Each row has a hidden value; after the row comes its grade, the name of the range that the value falls in. Each part has its own.
110 46 -35 217 -154 -76 155 -17 86 -129 -150 46 -72 -47 4 103 -53 -118
 45 -31 81 -85 -112 -131 4 -13 95 -294 33 -15 -2 -73 -87 61 -131 -53 97
 -106 130 -145 -13 -156 102 -> [72]
-66 96 -19 -110 183 -18 -245 -11 -7 -73 140 73 13 -69 95 -106 -19 151
 -30 146 17 79 0 49 1 153 27 -50 -52 -44 -46 -20 103 23 -306 81 -94 4
 -225 54 39 131 -27 -> [66]
228 6 -101 63 -101 -81 -52 -209 -151 -210 36 77 -44 23 109 -64 1 -55 64
 -259 94 -13 48 -45 0 40 156 -120 87 -20 41 -37 -135 -28 -228 -35 141
 -51 179 -198 -20 -121 61 -> [70]
-13 -32 173 71 -126 35 146 233 299 216 -38 -27 -47 24 -173 47 -5 -105
 -140 109 -4 29 -33 -78 35 -144 -31 -28 -215 32 -20 -22 -81 -116 173
 -144 -35 8 -119 136 51 -185 -132 -> [86]
-49 -160 -2 -40 -180 179 78 72 182 -145 -14 -158 -64 109 20 -37 248 84
 69 -171 -14 -322 225 -98 12 -270 -307 -9 -141 3 5 475 198 -258 68 62
 -49 -181 68 17 -164 160 -166 -> [80]
255 -51 11 16 86 -111 26 -173 -223 83 7 40 -50 184 73 -63 -58 -104 88
 -233 -15 96 74 119 94 59 108 191 68 55 -30 -77 22 7 21 -146 75 36 -60
 -67 63 -149 -138 -> [86]
39 35 0 20 181 -93 -144 -21 -17 31 73 102 -20 -87 117 -25 29 65 -58 133
 -25 196 0 3 84 178 18 -112 -24 -80 -67 -85 201 112 -272 22 -123 -67
 -291 50 40 -30 -37 -> [72]
15 -38 -79 -59 -99 32 3 -60 -101 -135 14 -58 5 67 -144 -51 191 17 32
 -186 49 -174 197 -109 2 -210 -80 -95 -65 -91 28 330 77 -241 -53 20 -9
 20 79 -110 -76 73 -183 -> [85]
33 -136 -43 143 -21 -17 399 -18 -22 -10 -342 -188 -133 233 -26 192 105
 -124 306 -105 -98 -361 42 31 78 -169 -302 8 32 38 -109 447 504 35 198
 -15 -54 -216 -27 -77 -90 104 -222 -> [69]
-85 -52 67 -98 82 34 49 220 139 -106 36 -110 -50 43 -119 165 -26 -172 32
 164 186 -61 -36 59 -212 -94 -75 68 -47 70 23 -104 -285 -154 -151 -29 98
 102 94 -11 -67 82 -107 -> [85]
117 91 -79 -150 105 -52 -179 -264 -332 -34 79 63 50 174 15 -261 -43 143
 89 -264 -46 -41 140 112 111 31 132 157 19 -4 -29 162 119 -85 -26 -23 8
 125 -92 -77 80 83 -156 -> [85]
63 -164 9 180 -74 -43 486 66 -43 109 -323 -186 -115 198 -251 275 142
 -290 191 -92 -11 -248 64 -63 39 -292 -224 -41 -8 -16 -56 313 289 -78
 255 -123 -11 -63 28 -96 -68 -62 -316 -> [86]
223 13 -37 138 -38 -99 63 -155 -86 -90 -74 69 -69 68 140 -9 -92 -78 103
 -182 35 -11 -36 6 60 76 136 -60 101 42 -16 -111 -44 83 -103 -83 123 -77
 74 -138 17 -145 54 -> [72]
-85 99 -6 -121 184 -8 -259 9 17 -53 155 73 16 -74 86 -117 -11 166 -50
 166 7 89 4 45 5 148 18 -46 -76 -48 -47 -8 111 11 -294 83 -113 8 -252 79
 44 135 -37 -> [66]
-94 80 -18 -131 182 -1 -238 11 0 -65 144 53 20 -64 56 -99 21 158 -40 152
 14 60 32 34 -2 109 -13 -48 -75 -60 -43 37 129 -16 -286 88 -116 16 -236
 66 24 155 -68 -> [80]
-88 25 133 -158 -121 116 -158 199 284 46 181 4 33 9 -129 -162 21 99 -221
 51 30 27 65 -50 -24 -134 0 55 -269 37 29 42 -244 -277 43 -48 -16 91 -58
 146 19 -28 -88 -> [87]
10 -180 99 -18 118 -24 90 234 166 25 46 -101 -109 10 -42 249 98 -258 -16
 200 118 119 8 54 -150 -27 -169 52 -58 22 -4 -116 -92 -68 -182 -59 -2
 -39 -56 51 -73 -59 -149 -> [72]
218 -9 5 -12 144 -123 -18 -190 -226 102 -5 53 -41 193 108 -97 -91 -36
 109 -180 -74 87 39 174 123 122 94 209 61 63 -69 -24 149 74 19 -111 20
 12 -155 -31 93 -89 -131 -> [72]
-24 74 -10 -64 175 -63 -192 -16 -12 -12 103 79 -6 -63 82 -66 -8 97 -38
 150 -12 127 -15 49 27 168 25 -64 -50 -53 -60 -22 155 65 -273 50 -112
 -25 -258 55 54 55 -39 -> [70]
35 -35 152 64 -209 36 109 185 299 166 -14 -11 -46 30 -156 -1 8 -92 -151
 25 -10 15 -16 -88 37 -152 0 -46 -219 35 1 20 -126 -144 168 -146 -8 -20
 -47 103 45 -223 -87 -> [72]
-79 90 -28 -109 183 -12 -254 -10 -5 -83 142 71 13 -86 99 -105 17 172 -36
 153 11 73 19 27 9 145 0 -82 -61 -66 -47 19 149 19 -325 101 -121 -14
 -242 58 25 148 -33 -> [66]
-100 102 -19 -141 193 4 -275 8 -1 -81 163 70 32 -78 71 -125 4 187 -51
 155 22 70 28 31 1 126 10 -55 -71 -60 -41 5 99 -16 -311 98 -109 30 -238
 66 28 168 -47 -> [80]
162 4 -54 138 -90 -66 64 -105 -8 -162 -75 40 -74 17 119 21 -35 -66 90
 -134 59 -70 -35 -49 17 37 75 -149 69 15 -2 -36 -38 51 -156 -34 104 -120
 115 -143 -27 -100 79 -> [69]
133 55 -54 -159 140 -52 -196 -253 -294 5 110 61 21 183 98 -259 -48 134
 96 -236 -75 9 130 168 110 95 100 224 12 27 -44 140 170 -40 -38 -23 -15
 69 -154 -27 92 74 -153 -> [66]
112 44 -90 13 -116 35 -50 -170 -68 -272 -1 26 -17 74 140 -142 -33 97 120
 -278 68 -216 69 -44 21 -39 80 -60 59 38 23 92 -92 -85 -120 19 141 -47
 194 -158 -58 63 57 -> [85]
-4 -1 133 64 -181 21 56 189 293 166 10 20 -26 -43 -177 -7 49 -51 -200 92
 -16 63 -12 -134 50 -128 1 -142 -239 -30 -5 31 -65 -130 88 -109 -69 -20
 -117 115 53 -208 -85 -> [72]
-109 -46 77 -112 77 66 41 206 160 -52 23 -116 -44 74 -100 103 -14 -93 38
 150 110 -101 -9 71 -149 -101 -118 101 -90 74 -5 9 -140 -149 -66 -15 34
 65 5 43 -49 122 -140 -> [85]
92 161 -103 46 -17 -58 -101 -167 -94 -285 -15 110 6 -6 147 -112 -161 98
 86 -133 101 -97 -74 -34 11 99 212 -144 113 30 3 -132 -176 46 -246 21
 163 12 149 -183 -3 31 156 -> [87]
-43 -90 113 -65 -126 89 -25 198 290 59 102 -54 -43 3 -89 -16 125 -22
 -142 66 10 7 76 -54 -37 -133 -126 -7 -235 3 12 138 -48 -205 7 -37 -68
 -59 -76 131 -22 -60 -123 -> [70]
242 -90 43 -47 180 -105 39 -162 -268 178 9 0 -54 270 68 -71 -56 -105 123
 -228 -65 107 109 213 115 58 44 354 55 89 -61 -27 126 3 115 -165 34 65
 -158 -7 81 -99 -247 -> [86]
-134 100 125 -67 -188 114 23 190 292 98 -16 -31 30 65 -239 -124 -65 86
 -120 56 -25 -171 -28 -65 22 -209 7 -10 -269 54 -13 175 -115 -223 227
 -67 -26 89 -52 121 66 0 -106 -> [85]
62 129 -96 22 -89 -15 -175 -121 -21 -280 69 121 25 -80 115 -155 -31 154
 -28 -127 95 -52 11 -130 24 44 162 -229 26 -40 29 -46 -157 -45 -281 51
 97 -19 121 -138 -33 13 140 -> [87]
-111 10 65 -103 -99 114 -77 154 219 -30 90 -38 9 0 -115 -87 73 87 -104
 47 33 -99 76 -74 -30 -155 -75 -42 -208 -7 13 167 -70 -230 -12 10 -43 24
 -42 85 -23 65 -105 -> [85]
-63 -142 16 -152 231 20 45 114 -36 -68 32 -163 -76 135 -34 160 91 -139
 150 101 91 -78 87 158 -152 -56 -229 199 1 42 -29 112 83 -112 -147 22
 -12 26 -58 7 -90 203 -251 -> [80]
-139 55 142 -101 -230 153 -46 232 352 84 80 -31 32 18 -239 -146 19 95
 -198 55 0 -117 38 -110 -4 -240 -22 -30 -323 27 22 181 -177 -304 173 -56
 -42 77 -40 150 38 -22 -113 -> [85]
-8 127 -28 24 -83 -10 22 -17 20 -117 -58 22 -3 18 -90 -36 -105 1 47 -18
 74 -155 -73 -45 -29 -49 117 -136 -32 10 -1 28 -118 -58 -73 -20 75 54 79
 -90 36 15 9 -> [80]
-100 80 91 -74 -190 104 -139 150 288 38 130 36 28 -70 -139 -167 38 128
 -212 72 -1 -21 29 -125 13 -120 28 -129 -282 -33 21 129 -111 -217 0 -11
 -76 21 -91 127 51 -43 -45 -> [66]
20 -33 134 -20 -170 67 0 134 277 131 50 -11 -37 63 -62 -97 17 9 -131 -13
 -54 -5 30 -26 49 -105 -34 41 -231 54 -9 112 -43 -152 144 -92 -42 -53
 -95 137 45 -131 -88 -> [69]
-78 -7 147 -146 -141 139 -94 207 317 48 137 -33 13 65 -96 -149 10 91
 -172 13 12 -41 65 -25 -14 -162 -47 115 -261 83 19 88 -215 -275 122 -57
 4 54 -29 151 -2 -10 -99 -> [87]
182 -10 -25 176 -145 -28 137 -95 70 -175 -132 17 -102 78 194 16 -99 -61
 147 -190 39 -161 -67 -23 33 23 59 -88 82 97 -12 -39 -65 72 -55 -53 156
 -173 175 -134 -41 -97 122 -> [69]

Next part:
-54 58 43 -30 5 3 7 -11 30 -28 51 13 -35 78 -31 52 33 -48 -54 54 48 -81
 -17 23 70 43 102 -3 -89 93 -13 -101 48 69 -10 6 14 -20 -26 40 15 -61
 -68 -> <8>
44 43 128 -30 55 -100 87 -22 -25 16 212 -45 -11 -5 21 51 39 113 70 22
 -56 -117 99 -21 -29 135 186 -106 -139 -29 -82 30 130 133 -34 47 4 -42
 -37 50 -36 -51 19 -> <5>
-115 379 168 -166 -93 163 -335 277 -16 -346 166 115 -120 -100 -203 123
 11 -296 -30 210 175 159 17 147 151 83 -51 263 7 380 41 -202 293 42 -190
 -118 -26 53 -108 2 -87 55 -298 -> <16>
-33 96 33 33 23 -46 55 39 -46 -19 126 -94 119 -36 126 -44 43 0 164 72
 167 35 138 -90 -33 -23 265 3 -115 -79 -176 43 67 184 25 140 79 -56 -8
 43 -145 -51 11 -> <11>
81 -260 -269 24 336 58 270 -70 90 84 -494 179 -248 126 34 -2 -277 -33
 -65 -365 -147 -78 -446 -4 88 -249 -202 -460 60 -184 132 -198 -225 -414
 174 -265 -219 -187 267 -219 398 -60 135 -> <14>
-107 -19 -69 55 -14 51 63 -73 21 40 -61 -34 8 98 -7 14 -39 -72 -36 -36
 89 36 -24 23 108 -88 34 13 -66 64 -1 -153 -91 -49 104 18 -33 -30 12 -47
 76 -85 -38 -> <11>
16 37 147 6 5 -122 122 -55 -23 74 265 -95 51 48 27 68 122 192 41 27 -45
 -143 138 -36 -21 128 241 -100 -171 -53 -121 57 103 199 -5 111 28 -23
 -31 76 -80 -63 17 -> <5>
-38 85 16 -105 55 -55 109 -63 -59 -123 221 -82 -33 1 -21 -25 87 150 16
 -136 -166 224 13 14 33 -46 6 -137 -73 -58 -122 -62 27 -211 61 31 -135
 -65 -21 -108 -32 53 -20 -> <3>
-39 71 49 30 -2 -76 74 -2 5 35 112 -74 109 82 99 0 139 57 41 109 111
 -129 70 -88 -14 42 311 -21 -144 -59 -146 42 54 249 4 162 116 -30 -5 108
 -138 -58 -2 -> <1>
-29 93 1 -128 83 -48 49 -53 -67 -27 128 68 -6 48 -19 33 58 56 -126 -8
 -153 0 -27 2 53 6 136 -120 -100 31 11 -85 52 -105 -53 29 -65 -1 10 32
 -16 -24 -80 -> <11>
-66 85 44 45 -61 -30 2 -10 -28 56 107 -72 69 29 18 52 22 -12 40 132 50
 -60 119 -2 19 111 218 113 -138 93 -9 -37 79 132 -42 128 28 40 -53 50
 -86 -41 -44 -> <8>
-17 181 64 -99 45 -88 79 35 -95 -166 310 -129 43 -68 46 -49 149 180 131
 -57 -102 245 97 -47 -36 -14 135 -99 -93 -126 -215 44 122 -76 10 110 -73
 -60 -22 -71 -182 97 -11 -> <3>
-52 38 -19 43 23 39 13 36 21 0 -64 -2 -3 34 28 19 -54 -111 46 43 145 -32
 -13 -6 57 -26 104 23 -60 49 -18 -89 13 68 27 8 17 -38 19 -6 18 -67 -31 -> <1>
-240 -384 -222 372 -160 322 99 -187 298 163 -601 -123 -228 289 -166 67
 -378 -381 -29 -248 400 42 -238 217 331 -247 -507 181 72 278 175 -477
 -443 -200 445 -254 -134 -111 14 -322 568 -216 27 -> <16>
-52 151 -6 -110 60 -18 28 41 -32 -101 93 42 4 67 -9 25 139 64 -91 -9 -67
 44 -94 -23 56 -52 127 -116 -68 -20 -72 -62 60 -63 -31 41 -40 -26 54 4
 -83 40 -89 -> <14>
-169 120 0 367 -220 -32 144 146 52 7 99 -506 382 37 319 -157 274 126 514
 110 595 199 261 -240 -109 -160 421 209 -134 -334 -558 239 -47 533 269
 444 257 -114 26 -39 -438 49 141 -> <3>
39 59 166 -103 50 -111 72 -67 -45 -5 304 -11 -41 3 -42 76 63 136 -22 11
 -151 -105 113 24 2 165 146 -121 -149 37 -44 -10 148 67 -61 19 -33 -20
 -76 65 -12 -56 -28 -> <5>
83 63 57 -49 158 -24 47 137 42 -75 -34 86 -117 0 27 56 -9 4 67 -4 14
 -160 -132 -36 -12 47 104 -196 -45 -75 -50 1 138 94 -56 -80 -3 -95 88 8
 16 1 12 -> <16>
-50 84 54 35 -48 -41 12 -9 -24 60 109 -59 47 38 1 72 34 25 22 118 -1 -87
 91 4 15 131 210 78 -137 84 6 -31 91 113 -59 114 7 42 -41 46 -77 -26 -42 -> <16>
-83 207 2 -131 18 41 -68 64 -84 -148 124 58 -21 -27 -74 44 30 -42 -69 16
 -74 183 -20 50 89 -33 38 17 -44 123 17 -135 104 -173 -77 -4 -108 23 -4
 -47 -58 48 -151 -> <14>
-82 138 44 -119 -3 -21 -14 -46 -69 -61 206 22 25 33 -49 38 80 4 -110 49
 -66 61 61 30 80 23 130 9 -108 118 -14 -107 71 -45 -50 55 -35 24 -58 46
 -53 -37 -126 -> <11>
22 105 101 -193 136 -90 92 -33 -53 -174 295 5 -36 -26 21 -47 111 106 9
 -84 -84 99 35 -34 -1 -29 96 -228 -88 -92 -188 -14 101 -42 16 -2 -25
 -118 -40 19 -43 -25 -25 -> <14>
-71 196 89 -41 -36 18 -100 89 -64 -101 177 -22 54 -76 5 20 5 -123 85 156
 147 71 157 5 31 59 181 145 -94 133 -59 -52 156 136 -77 69 44 16 -80 52
 -127 -38 -110 -> <1>
-58 134 -2 -115 76 108 -78 93 -17 -192 -3 105 -114 -46 -79 20 -92 -188
 -20 -38 72 166 -77 69 121 -101 -87 -20 14 136 13 -193 66 -154 -10 -139
 -91 -55 6 -79 75 -21 -127 -> <11>
27 166 -10 -194 177 12 -6 97 -93 -196 81 128 -114 -97 -39 13 -51 -17 -6
 -87 -162 177 -98 23 37 -54 -16 -174 -7 6 7 -101 132 -267 -82 -106 -161
 -54 55 -89 11 64 -82 -> <14>
-42 -191 -139 139 87 16 217 -96 154 150 -306 -7 -41 258 76 10 -2 4 -68
 -115 119 -237 -243 -57 82 -133 66 -203 -56 -126 -37 -103 -205 57 193
 -15 33 -122 145 -22 169 -117 86 -> <1>
18 -17 21 158 7 -101 137 -14 -28 171 51 -153 113 -9 147 13 -30 92 218 80
 64 -134 156 -90 -88 117 314 9 -164 -102 -80 95 54 220 11 183 51 -13 7
 29 -100 -49 109 -> <16>
-109 114 -67 32 -35 -8 93 26 -7 -62 48 -139 50 93 13 1 163 151 25 -72
 -47 184 -73 -24 49 -93 76 -37 -61 -90 -131 -41 -21 -119 80 120 -94 -21
 72 -127 -123 118 -25 -> <3>
2 125 10 -112 115 -59 78 37 -56 -104 136 13 3 0 45 -17 100 101 12 -46
 -82 73 -41 -55 -3 -47 146 -177 -75 -102 -123 -4 81 -60 -17 43 -42 -67
 49 -10 -90 35 -26 -> <14>
28 126 21 -200 153 -59 3 4 -69 -49 95 187 -74 31 -43 77 38 25 -184 35
 -225 -115 -102 10 43 72 155 -173 -90 63 89 -87 132 -103 -161 -36 -69 14
 38 79 2 -13 -107 -> <1>
-8 10 39 -29 51 -3 26 -41 -12 -1 52 20 -77 -11 -30 42 -108 -73 17 9 -17
 -37 41 48 46 77 43 -14 -85 105 48 -111 58 -24 -15 -41 -50 -26 -52 -11
 87 -79 -26 -> <8>
-115 108 42 48 -101 82 -76 70 56 -44 -10 -28 -33 78 -85 97 16 -114 -18
 98 146 -24 -19 68 111 44 35 152 -60 184 19 -140 58 91 -9 5 -1 22 -29
 -17 -5 -15 -113 -> <16>
-54 182 67 -162 28 -53 -16 -10 -75 -81 235 57 33 41 -33 44 147 51 -136
 77 -102 1 29 0 53 45 199 -49 -118 73 -38 -62 119 -2 -99 73 -9 23 -32 88
 -108 -11 -134 -> <11>
-75 -87 21 161 -77 8 121 -97 56 156 3 -132 15 124 -22 85 -19 53 31 -40
 86 -91 56 33 80 22 57 17 -114 44 -19 -84 -68 96 128 47 -27 -17 -2 -46
 83 -103 23 -> <5>

New part:
69 -352 -182 -189 -12 -160 -91 -198 64 -30 -82 162 -187 -289 -84 -36 248
 246 3 19 -169 75 -122 -124 111 -24 140 -266 109 -32 416 19 -61 86 -3
 -82 87 -153 -247 24 -26 10 204 -> (22)
52 204 174 349 -317 45 159 -85 -395 60 167 -107 208 75 266 98 -166 108
 71 -101 -66 4 266 75 38 -112 -32 68 -26 -145 -23 191 69 262 -20 -2 -422
 182 -31 121 18 191 13 -> (16)
-35 -215 -47 -285 0 116 -416 577 45 135 -105 300 -438 283 -220 120 -221
 85 741 158 11 174 122 -554 402 236 -190 -269 -14 231 179 -228 175 -646
 108 154 -123 -128 -260 -55 19 -127 -119 -> (12)
197 -305 8 -78 302 17 -18 155 -92 -193 30 205 -242 182 -107 -103 -107
 275 -61 35 -118 -32 7 5 -123 -100 205 -161 -5 -298 573 -7 -46 317 -180
 393 -115 -214 -314 -358 -388 162 87 -> (12)
63 -316 131 -311 -64 129 -344 700 -155 73 -118 233 -583 346 -185 37 -285
 -17 785 33 94 132 157 -621 347 126 -118 -241 -44 243 92 -106 143 -691
 171 212 -232 -163 -290 -148 -127 -218 -55 -> (12)
103 116 205 268 -345 -99 118 -92 -431 -9 107 -40 149 174 226 48 -51 -2
 62 -81 -88 143 81 -5 125 -153 -22 -89 34 -72 80 195 48 187 9 -129 -436
 197 -95 16 44 169 93 -> (23)
-49 -25 -40 42 85 -252 -293 363 299 283 -42 375 341 207 -95 -47 -220 -29
 149 698 -191 187 192 -221 292 463 -492 -28 105 177 355 -241 363 -687 90
 176 56 86 -7 -232 118 249 -206 -> (12)
72 -90 243 -127 -168 -137 -121 478 -291 103 -86 332 -14 299 -1 -280 -279
 -356 376 311 124 85 181 -514 257 26 -458 182 75 439 -211 -135 305 -680
 330 -19 -77 222 -19 -381 130 -15 -114 -> (19)
54 179 67 246 -286 -17 157 -184 -296 25 152 -121 226 86 242 88 -61 70 26
 -87 -38 106 92 33 138 -117 -14 4 8 -144 32 206 58 217 -81 -80 -354 229
 10 133 129 191 99 -> (18)
54 -196 267 -1 -66 -248 -86 546 -43 197 -43 246 191 232 12 -189 -371
 -248 174 507 -48 83 357 -286 182 256 -427 140 63 269 56 -98 331 -740
 277 201 -58 94 -33 -396 -103 86 -90 -> (12)
62 -187 -163 -129 311 229 79 82 24 -126 113 52 -155 19 -46 -8 -211 349 0
 -50 18 -142 164 26 -98 -91 173 91 -76 -324 273 -45 -22 356 -229 423 7
 -129 -146 -140 -242 126 71 -> (16)
-70 -306 -306 -292 32 -22 92 -234 162 -14 4 50 -34 -417 -13 -12 100 218
 -41 0 -41 -27 68 -60 99 -65 66 64 60 2 67 -99 -23 152 7 -81 284 -21 -99
 77 80 -11 227 -> (18)
-83 21 -149 -85 75 -114 -367 320 242 227 -66 424 133 233 -157 -9 -147 6
 345 546 -109 209 65 -361 376 360 -458 -84 94 240 252 -314 318 -610 69
 62 58 102 -47 -148 264 170 -221 -> (12)
7 -376 -128 -225 -69 -180 78 -160 51 -15 -41 83 -35 -334 1 -67 127 102
 -65 56 -115 43 40 -78 102 -56 51 -50 97 67 156 -27 -12 22 100 -129 174
 -37 -168 -39 -11 -16 255 -> (19)
7 -350 -84 -127 -66 -225 -37 -173 -34 9 -93 302 -54 -396 -54 -124 194
 168 -82 128 -241 -27 81 -49 -3 -57 -16 -83 153 144 234 -156 -3 159 206
 -192 192 -95 -284 -100 -38 31 108 -> (12)
242 -285 1 -64 282 1 -73 123 -102 -188 15 196 -282 209 -117 -115 -45 282
 -32 16 -101 1 -91 -53 -84 -91 230 -236 2 -325 646 72 -55 268 -218 391
 -168 -222 -296 -311 -356 160 91 -> (22)
-18 33 47 -149 -126 -109 -221 325 -169 136 -96 440 42 238 -57 -236 -166
 -272 400 368 88 118 76 -531 332 60 -534 155 114 477 -191 -270 324 -600
 285 -144 33 276 5 -280 347 41 -191 -> (19)
91 -229 -172 -166 359 192 81 99 66 -165 118 33 -164 102 -59 -6 -201 330
 -30 -37 18 -76 89 23 -65 -86 209 24 -73 -372 372 -18 -36 336 -287 454
 -8 -135 -154 -183 -271 140 121 -> (18)
26 29 -13 -122 -61 -97 -409 330 -82 154 -138 503 -99 283 -155 -162 -67
 -111 487 372 8 174 -53 -565 366 162 -448 -98 117 376 108 -233 285 -615
 180 -66 -49 132 -82 -197 311 63 -240 -> (22)
24 -38 16 -183 -61 -31 -365 420 -106 122 -121 434 -195 321 -153 -120
 -140 -118 558 296 50 168 -3 -581 372 133 -388 -93 76 359 53 -221 261
 -631 180 -16 -79 97 -116 -208 231 -1 -187 -> (12)
245 -372 -4 -115 353 -2 -38 160 -51 -207 12 191 -292 170 -137 -141 -81
 294 -91 39 -104 -39 -44 -19 -135 -86 256 -194 -7 -347 663 52 -63 275
 -215 461 -100 -267 -309 -376 -441 150 120 -> (22)
-77 -301 -248 -210 24 -100 -42 -222 65 -15 -62 308 -78 -419 -89 -49 184
 259 -36 76 -208 -37 72 -35 24 -75 -3 -41 128 114 178 -273 -25 292 127
 -197 286 -77 -277 -29 45 33 94 -> (19)
90 249 43 264 -197 63 195 -173 -260 11 191 -190 259 157 256 57 -135 84 3
 -70 41 59 63 31 114 -105 0 81 -39 -253 37 285 78 189 -195 75 -373 248
 110 113 132 242 90 -> (16)
15 -73 203 -157 -175 108 -21 527 -281 147 -14 133 -85 168 58 -196 -438
 -261 490 141 258 -73 393 -506 209 13 -389 373 -36 358 -451 -72 289 -660
 300 135 -70 187 68 -203 87 -109 -109 -> (16)
-101 -189 -446 -283 79 52 89 -381 247 -4 29 36 25 -478 -15 0 150 294 -65
 1 -16 -53 -10 -44 110 -59 60 109 52 -56 54 -93 -19 228 -89 -84 344 21
 -12 177 221 42 197 -> (16)
-72 -320 -153 -177 -48 -167 47 -199 6 12 -54 276 27 -469 -22 -119 131
 150 -108 112 -185 -78 177 -16 -11 -93 -69 87 139 183 46 -245 12 221 222
 -218 308 -19 -220 -77 24 21 110 -> (23)
51 166 154 293 -331 -27 137 -111 -386 37 137 -61 197 93 245 79 -94 58 61
 -87 -78 78 179 37 98 -129 -46 5 14 -85 3 157 61 235 3 -101 -392 210 -53
 94 69 177 50 -> (18)
-5 -353 -245 -296 36 -158 67 -271 81 -73 -55 187 -42 -384 -49 -144 200
 136 -134 66 -96 1 -54 -80 61 -124 41 7 125 73 153 -120 -29 174 69 -168
 304 -17 -161 -89 73 19 231 -> (19)
111 -328 -75 -152 345 95 42 154 -17 -183 63 173 -215 79 -101 -69 -167
 303 -66 9 -80 -94 126 40 -141 -112 189 -22 -27 -279 423 -103 -46 378
 -161 398 10 -198 -285 -318 -372 129 92 -> (23)
70 -162 -201 -143 312 265 89 44 40 -135 124 2 -175 29 -39 9 -197 362 21
 -88 50 -130 108 9 -73 -101 205 75 -93 -363 273 3 -37 353 -281 432 -8
 -123 -114 -93 -203 125 95 -> (16)
97 100 313 393 -394 -174 -5 -50 -539 41 44 179 111 107 174 20 4 58 71 -5
 -267 86 183 42 17 -126 -85 -168 92 37 170 63 51 287 169 -207 -456 107
 -266 -50 -47 195 -50 -> (12)
-48 -314 -308 -294 20 -71 43 -254 158 -41 -20 85 -76 -354 -43 8 172 219
 -24 -1 -86 51 -42 -78 145 -64 97 -73 83 -1 180 -90 -41 150 -16 -130 237
 -41 -153 66 93 -4 250 -> (23)
73 -365 -185 -231 9 -201 -33 -246 49 -57 -90 205 -130 -329 -80 -135 261
 180 -87 60 -145 44 -138 -121 76 -78 97 -165 134 22 344 -15 -46 108 38
 -125 181 -98 -212 -61 13 25 215 -> (22)
119 199 -86 151 -158 55 279 -289 -76 -18 222 -408 291 154 280 103 -82 73
 -58 -106 127 160 -119 13 235 -68 123 26 -68 -396 113 472 44 59 -367 129
 -350 265 241 214 201 230 280 -> (16)
-27 -332 -106 -151 -63 -231 58 -209 -29 -4 -68 281 50 -438 -14 -170 157
 104 -163 145 -199 -56 129 -16 -23 -101 -67 63 156 182 93 -194 15 192
 230 -226 280 -11 -216 -136 9 43 128 -> (19)
130 -315 -47 -139 296 62 16 143 -59 -185 41 192 -235 103 -102 -79 -132
 276 -38 8 -89 -61 77 4 -115 -119 183 -76 -13 -247 439 -82 -46 344 -142
 344 -29 -185 -299 -318 -347 122 96 -> (19)
-87 -276 -328 -271 41 -25 68 -258 176 -8 4 86 -14 -425 -21 -2 118 238
 -48 17 -70 -24 62 -44 97 -54 48 51 70 5 87 -133 -20 188 5 -102 296 -19
 -111 86 102 9 199 -> (18)
